Below are the code and all the weights of a small trained network. Each question names an input and a class and asks about switching units off, where a switched-off unit gives its printed mean instead of its output.

import numpy as np


def w(rows, s, z=0):
    codes = np.array(rows[::2]) - 128.0
    scale = np.full(codes.shape[1], s)
    scale[-1] = z or s
    return codes * scale


def norm(h):
    return h / np.sqrt((h * h).mean(-1, keepdims=True) + 1e-5)


def f(y):
    return np.maximum(y, 0)


def log_softmax(a):
    a = a - a.max(-1, keepdims=True)
    return a - np.log(np.exp(a).sum(-1, keepdims=True))


def net(x, mask):
    res = np.array(x, float).reshape(1, 6) / 4 @ E
    u = 0
    for l in range(3):
        y = f(norm(res) @ A[l][:, :-1].T + A[l][:, -1])
        res = res + np.where(mask[u : u + 10], y, B[l][:, -1]) @ B[l][:, :-1]
        u += 10
    return log_softmax(norm(res)[-1] @ U[:, :-1].T + U[:, -1])


A, B = {}, {}
E = w([
[31,36,42,133,137,151,108,184,21],'x0',
[17,184,186,97,92,94,191,29,25],'x1',
[100,205,90,122,156,193,244,255,90],'x2',
[127,129,128,128,124,127,119,132,123],'x3',
[128,127,128,128,127,128,127,128,125],'x4',
[141,140,145,148,124,146,89,140,100],'x5',
],0.00093)
A[0] = w([
[115,169,132,137,130,144,186,202,127,215],'0.n0',
[217,166,116,192,116,123,121,165,252,253],'0.n1',
[123,190,157,138,111,106,136,115,143,99],'0.n2',
[91,164,125,114,119,138,124,99,118,161],'0.n3',
[91,118,58,79,140,148,168,100,127,137],'0.n4',
[48,62,70,172,111,141,96,181,163,75],'0.n5',
[149,69,138,158,103,133,123,142,131,5],'0.n6',
[83,105,156,157,123,156,157,92,85,160],'0.n7',
[157,108,68,130,150,125,102,156,149,79],'0.n8',
[126,115,84,148,136,127,199,100,105,226],'0.n9',
],0.0025,0.00056)
B[0] = w([
[227,175,27,109,56,129,138,250,93,199],'0.n0',
[23,144,88,169,83,53,91,182,157,252],'0.n1',
[164,117,130,20,152,199,186,133,179,172],'0.n2',
[137,177,153,123,162,109,125,94,83,169],'0.n3',
[109,99,138,164,44,149,72,178,135,167],'0.n4',
[106,122,200,130,158,212,121,53,160,184],'0.n5',
[76,115,122,114,149,156,60,87,191,144],'0.n6',
[130,162,120,182,84,48,90,150,131,184],'0.n7',
[190,101,147,130,135,195,175,25,90,171],'0.n8',
[131,122,163,156,169,131,126,94,76,170],'0.n9',
],0.0023,0.0027)
A[1] = w([
[182,161,40,169,63,167,75,137,66,93],'1.n0',
[211,183,130,125,144,230,151,87,233,253],'1.n1',
[68,102,152,154,165,97,87,97,151,161],'1.n2',
[90,214,159,176,123,126,50,187,116,251],'1.n3',
[82,120,189,90,40,82,61,22,130,97],'1.n4',
[205,34,71,111,212,223,95,141,139,88],'1.n5',
[251,155,115,29,113,134,243,164,93,92],'1.n6',
[229,12,101,123,152,209,98,163,133,146],'1.n7',
[220,131,216,56,129,118,134,39,150,30],'1.n8',
[134,174,146,128,128,180,236,159,76,85],'1.n9',
],0.0021,0.00066)
B[1] = w([
[48,124,116,112,137,159,221,142,154,186],'1.n0',
[95,86,116,149,119,95,135,116,10,195],'1.n1',
[91,173,217,130,191,102,69,110,172,190],'1.n2',
[145,86,93,105,91,95,161,96,169,215],'1.n3',
[134,158,98,188,194,184,209,134,147,254],'1.n4',
[127,134,220,38,154,151,150,74,105,175],'1.n5',
[162,168,161,118,144,99,4,45,136,189],'1.n6',
[156,145,145,32,166,167,218,152,131,183],'1.n7',
[117,158,63,157,51,200,206,136,78,188],'1.n8',
[101,125,214,36,76,93,82,100,125,189],'1.n9',
],0.0026,0.0025)
A[2] = w([
[63,160,172,63,161,127,127,58,111,171],'2.n0',
[103,97,245,124,206,133,114,7,105,138],'2.n1',
[137,58,200,109,158,134,81,115,216,115],'2.n2',
[74,32,201,147,251,62,111,114,81,93],'2.n3',
[202,100,189,135,160,165,147,15,128,82],'2.n4',
[100,210,152,53,156,214,134,146,54,244],'2.n5',
[109,108,174,215,222,39,87,67,199,108],'2.n6',
[71,202,96,123,83,51,203,166,92,234],'2.n7',
[136,81,197,154,68,68,44,97,202,117],'2.n8',
[182,105,126,115,93,185,160,218,211,244],'2.n9',
],0.0024,0.0011)
B[2] = w([
[181,156,123,96,122,142,118,200,87,219],'2.n0',
[190,132,2,127,119,126,79,156,163,227],'2.n1',
[90,128,166,130,53,122,74,61,212,172],'2.n2',
[203,129,73,123,156,112,73,130,98,169],'2.n3',
[156,95,121,122,72,181,142,196,183,187],'2.n4',
[74,68,198,140,146,78,166,71,181,242],'2.n5',
[53,123,218,115,159,104,155,105,26,206],'2.n6',
[162,75,113,171,115,182,58,145,140,254],'2.n7',
[69,167,152,139,191,139,206,117,110,177],'2.n8',
[157,178,97,135,219,59,164,123,88,191],'2.n9',
],0.0029,0.0032)
U = w([
[1,191,232,207,212,45,133,36,192,18],'0',
[207,192,83,220,54,237,212,35,177,97],'1',
[201,201,22,163,146,42,155,228,204,234],'2',
[189,219,234,35,27,80,103,101,122,86],'3',
[200,46,90,54,175,219,43,56,232,3],'4',
[129,119,37,210,193,129,36,72,18,37],'5',
[103,75,177,30,218,171,241,162,114,253],'6',
[28,47,163,141,33,133,127,190,48,167],'7',
],0.0067,0.00034)

Each question gives the input, the list of numbers given to net, and the class t.
The units are the neurons (one row each of A and B). Each row of codes is followed by its name. A weight is (code - 128) times the scale printed after its matrix; where a second scale follows, it is the last column's (A, B and U).
mask holds one flag per neuron, layer by layer. A switched-off neuron (its flag False) gives its mean, the last column of its row in B, instead of its output. The means were averaged over made-up inputs and are rounded, as every weight is.
A unit's drop is (log p(t) with every unit on - log p(t) with that unit switched off) / (log p(t) with every unit on - log p(t) with every unit switched off).
The circuit of an input: a set's keep is (log p(t) with only the set's units on - log p(t) with every unit switched off) / (log p(t) with every unit on - log p(t) with every unit switched off). Starting from the 12 units with the biggest drops (on a tie, the unit counted first), units are removed one at a time, each time the one whose removal leaves the highest keep (on an exact tie, the one counted first), for as long as the keep stays at least 0.8.
units of the circuit, in order: the units of the circuit, biggest drop first
unit that matters most: the unit with the biggest drop
top k neurons: the k neurons with the biggest drops, biggest first
k most important neurons of layer l: the k neurons of layer l with the biggest drops, biggest first
drop when u is switched off: that unit's drop, to one decimal
input [-8,0,-8,4,-8,1], class 0: unit that matters most : 0.n1
input [-3,1,-8,-5,8,3], class 1: units of the circuit, in order : [1.n8, 1.n4]
input [2,-8,1,3,-3,1], class 6: top 2 neurons : [1.n7, 0.n8]
input [0,-4,0,4,2,8], class 0: 2 most important neurons of layer 0 : [0.n1, 0.n0]
input [-2,3,1,-7,-5,6], class 3: 3 most important neurons of layer 1 : [1.n6, 1.n9, 1.n4]
input [0,-7,0,2,-5,0], class 0: top 2 neurons : [0.n1, 0.n0]
input [7,4,-1,-4,-5,1], class 5: top 2 neurons : [0.n0, 2.n3]
input [0,-8,-3,8,8,8], class 0: top 3 neurons : [0.n1, 0.n2, 2.n8]
input [-8,6,0,4,4,-8], class 1: top 3 neurons : [1.n8, 0.n0, 2.n6]
input [8,-2,-1,-2,-2,6], class 4: top 2 neurons : [0.n5, 0.n0]
input [-1,2,-6,2,5,0], class 1: top 2 neurons : [0.n1, 1.n8]
input [-1,-6,-7,4,-3,-3], class 0: top 2 neurons : [0.n1, 2.n6]
input [4,5,-1,-6,-5,-4], class 5: 2 most important neurons of layer 0 : [0.n0, 0.n1]
input [3,-1,-4,-7,1,6], class 4: top 2 neurons : [0.n1, 2.n1]
input [6,-1,-7,-2,2,3], class 4: top neuron : [0.n1]
input [1,5,-6,-7,-3,8], class 5: 2 most important neurons of layer 1 : [1.n2, 1.n7]
input [-1,4,-7,-2,1,0], class 1: top 2 neurons : [0.n1, 1.n8]
input [7,0,-4,-6,-1,-1], class 4: top 2 neurons : [0.n1, 0.n5]
input [-6,-3,-4,0,1,-2], class 0: drop when 0.n1 is switched off : 1.7
input [-8,-4,-3,8,-6,7], class 0: drop when 0.n1 is switched off : 1.8
input [-2,4,1,2,-7,5], class 3: drop when 1.n9 is switched off : 0.2
input [-5,4,6,2,-2,6], class 3: unit that matters most : 1.n6
input [1,-4,7,-7,8,4], class 6: 3 most important neurons of layer 0 : [0.n7, 0.n8, 0.n5]
